Below are the code and all the weights of a small trained network. Each question names an input and a target symbol and asks about switching units off, where a switched-off unit gives its printed mean instead of its output.

import numpy as np


def w(rows, s, z=0):
    codes = np.array(rows[::2]) - 128.0
    scale = np.full(codes.shape[1], s)
    scale[-1] = z or s
    return codes * scale


def norm(h):
    return h / np.sqrt((h * h).mean(-1, keepdims=True) + 1e-5)


def f(y):
    return np.maximum(y, 0)


def softmax(a):
    e = np.exp(a - a.max(-1, keepdims=True))
    return e / e.sum(-1, keepdims=True)


def log_softmax(a):
    a = a - a.max(-1, keepdims=True)
    return a - np.log(np.exp(a).sum(-1, keepdims=True))


def net(x, mask):
    ids = ['ΓΞΠΣΦΨβζημτ'.index(c) for c in x.split()]
    T = len(ids)
    res = E[ids] + P[:T]
    u = 0
    for l in range(2):
        r = norm(res)
        for j in range(2):
            rows = slice(2 * j, 2 * j + 2)
            q, k, v = (r @ M[l][rows].T for M in (Q, K, V))
            z = softmax(np.where(np.tri(T) > 0, q @ k.T / 2**0.5, -1e9)) @ v
            o = O[l][rows]
            res = res + np.where(mask[u + j], z, o[:, -1]) @ o[:, :-1]
        u += 2
        y = f(norm(res) @ A[l][:, :-1].T + A[l][:, -1])
        res = res + np.where(mask[u : u + 4], y, B[l][:, -1]) @ B[l][:, :-1]
        u += 4
    return log_softmax(norm(res)[-1] @ U[:, :-1].T + U[:, -1])


Q, K, V, O, A, B = {}, {}, {}, {}, {}, {}
E = w([
[81,194,140,184,140],'Γ',
[254,184,156,117,114],'Ξ',
[112,219,220,175,103],'Π',
[80,56,85,83,184],'Σ',
[209,53,70,75,121],'Φ',
[98,190,156,210,119],'Ψ',
[214,29,98,100,130],'β',
[225,54,107,77,111],'ζ',
[238,41,112,113,120],'η',
[89,177,163,218,122],'μ',
[214,43,158,81,111],'τ',
],0.0037)
P = w([
[191,9,76,3,74],'0',
[173,78,3,195,149],'1',
[149,111,38,184,153],'2',
[119,114,94,157,153],'3',
[100,129,122,109,166],'4',
[89,142,138,97,162],'5',
[95,137,155,97,178],'6',
[81,121,171,107,172],'7',
],0.0022)
Q[0] = w([
[215,128,106,176,25],'L0H1',
[20,115,112,241,79],'L0H1',
[3,88,177,126,251],'L0H2',
[195,12,52,93,67],'L0H2',
],0.0037)
K[0] = w([
[209,131,252,104,90],'L0H1',
[15,109,185,109,151],'L0H1',
[16,197,142,104,191],'L0H2',
[148,23,67,39,159],'L0H2',
],0.0039)
V[0] = w([
[153,36,179,58,253],'L0H1',
[239,194,167,99,71],'L0H1',
[241,203,145,127,57],'L0H2',
[142,197,39,27,229],'L0H2',
],0.0028)
O[0] = w([
[90,219,191,150,221,255],'L0H1',
[65,13,5,131,198,106],'L0H1',
[27,74,194,224,207,89],'L0H2',
[202,47,218,142,205,136],'L0H2',
],0.0029,0.00097)
A[0] = w([
[194,200,144,174,68,143],'L0N1',
[238,148,103,13,219,43],'L0N2',
[95,251,203,118,129,4],'L0N3',
[234,184,168,109,35,166],'L0N4',
],0.0032,0.0013)
B[0] = w([
[138,135,28,156,134,172],'L0N1',
[52,77,144,198,115,252],'L0N2',
[164,79,80,208,59,177],'L0N3',
[120,83,2,134,95,166],'L0N4',
],0.0045,0.0034)
Q[1] = w([
[92,93,184,55,219],'L1H1',
[6,40,80,187,253],'L1H1',
[41,167,109,175,210],'L1H2',
[156,179,31,143,59],'L1H2',
],0.0042)
K[1] = w([
[96,113,147,5,222],'L1H1',
[219,32,254,27,218],'L1H1',
[143,68,223,3,152],'L1H2',
[193,120,66,98,56],'L1H2',
],0.0032)
V[1] = w([
[2,79,174,154,185],'L1H1',
[61,199,231,40,73],'L1H1',
[199,163,36,213,140],'L1H2',
[107,173,163,209,103],'L1H2',
],0.0034)
O[1] = w([
[130,230,254,93,117,161],'L1H1',
[36,139,90,174,123,2],'L1H1',
[70,9,213,182,124,165],'L1H2',
[60,59,160,52,181,101],'L1H2',
],0.003,0.0051)
A[1] = w([
[170,62,50,3,200,168],'L1N1',
[178,92,161,199,162,19],'L1N2',
[25,161,20,173,116,192],'L1N3',
[78,172,149,104,81,2],'L1N4',
],0.0044,0.0017)
B[1] = w([
[216,2,32,202,105,251],'L1N1',
[61,41,162,113,161,226],'L1N2',
[114,176,184,36,128,202],'L1N3',
[228,107,85,146,240,131],'L1N4',
],0.0045,0.003)
U = w([
[225,3,20,160,109,239],'Γ',
[63,39,215,124,226,162],'Ξ',
[98,196,228,39,219,197],'Π',
[210,232,44,206,56,96],'Σ',
[134,169,119,159,133,2],'Φ',
[39,116,97,67,29,20],'Ψ',
[154,179,93,167,133,38],'β',
[136,188,102,174,149,28],'ζ',
[106,162,103,199,138,22],'η',
[27,169,40,60,19,168],'μ',
[154,219,119,134,131,103],'τ',
],0.0058,0.004)

Each question gives the input, a string of symbols that net reads in full, and the target symbol t.
The units are the heads (2 rows each of Q, K, V and O) and the neurons (one row each of A and B). Each row of codes is followed by its name. A weight is (code - 128) times the scale printed after its matrix; where a second scale follows, it is the last column's (O, A, B and U).
mask holds one flag per unit, layer by layer, with each layer's heads first. A switched-off unit (its flag False) gives its mean, the last column of its rows in O or B, instead of its output. The means were averaged over made-up inputs and are rounded, as every weight is.
A unit's drop is (log p(t) with every unit on - log p(t) with that unit switched off) / (log p(t) with every unit on - log p(t) with every unit switched off).
The circuit of an input: a set's keep is (log p(t) with only the set's units on - log p(t) with every unit switched off) / (log p(t) with every unit on - log p(t) with every unit switched off). Starting from all 12 units, units are removed one at a time, each time the one whose removal leaves the highest keep (on an exact tie, the one counted first), for as long as the keep stays at least 0.8.
units of the circuit, in order: the units of the circuit, biggest drop first
unit that matters most: the unit with the biggest drop
k most important neurons: the k neurons with the biggest drops, biggest first
k most important neurons of layer l: the k neurons of layer l with the biggest drops, biggest first
heads that matter: for each layer, one digit per head in row order, 1 if its drop is at least 0.15 and else 0, layers parted by /
input Ξ Ξ Π, target Ξ: 2 most important neurons -> [L1N1 L1N2]
input μ Γ μ, target μ: unit that matters most -> L0H2
input ζ Σ β Σ, target Ξ: heads that matter -> 11 / 00
input η Γ μ μ Ψ, target μ: 2 most important neurons -> [L1N1 L1N3]
input Σ Φ ζ μ τ η Φ, target Ξ: heads that matter -> 10 / 10
input Π μ μ, target Π: units of the circuit, in order -> [L0H2 L1N3 L1N1 L1H2]
input Ψ μ Ψ Ψ, target μ: units of the circuit, in order -> [L0H2 L0H1 L1N3 L1N1]
input Π μ Γ, target Π: units of the circuit, in order -> [L1N3 L1N1]
input Π Ξ Γ, target Π: units of the circuit, in order -> [L1N1 L1N3]
input ζ τ ζ Ξ Ξ τ Σ Ξ, target Π: units of the circuit, in order -> [L0H1 L0H2 L1N1 L0N3]
input ζ ζ Σ Π Φ Ξ Ξ, target Ξ: units of the circuit, in order -> [L0H1 L0N2 L1N1]
input Ξ Σ Ξ, target Ξ: units of the circuit, in order -> [L0H2 L1N2 L1N1]
input Σ τ β η β, target Ξ: 2 most important neurons -> [L0N2 L0N4]
input ζ η Φ Σ Σ η Γ, target Σ: heads that matter -> 11 / 00
input Π Π Π, target Π: 2 most important neurons of layer 1 -> [L1N3 L1N1]
input Ξ β Ψ, target Ξ: heads that matter -> 01 / 00
input τ Ξ μ β Σ η μ η, target Ξ: heads that matter -> 10 / 10
input Σ ζ Σ μ Γ Γ β Σ, target Π: most important neuron -> [L0N2]
input Σ η τ τ, target Ξ: 2 most important neurons -> [L0N2 L1N1]
input Ξ Π μ, target Ξ: unit that matters most -> L1H2
input Σ Σ Σ Π, target Σ: 2 most important neurons -> [L0N3 L0N1]
input Γ β Σ ζ Π Σ μ Σ, target Π: 2 most important neurons -> [L0N4 L1N1]
input Ψ β μ μ Γ, target μ: 3 most important neurons of layer 1 -> [L1N3 L1N1 L1N2]
input Π η μ, target Π: 3 most important neurons -> [L1N1 L1N3 L0N3]
input Σ τ Σ, target Ξ: heads that matter -> 11 / 10
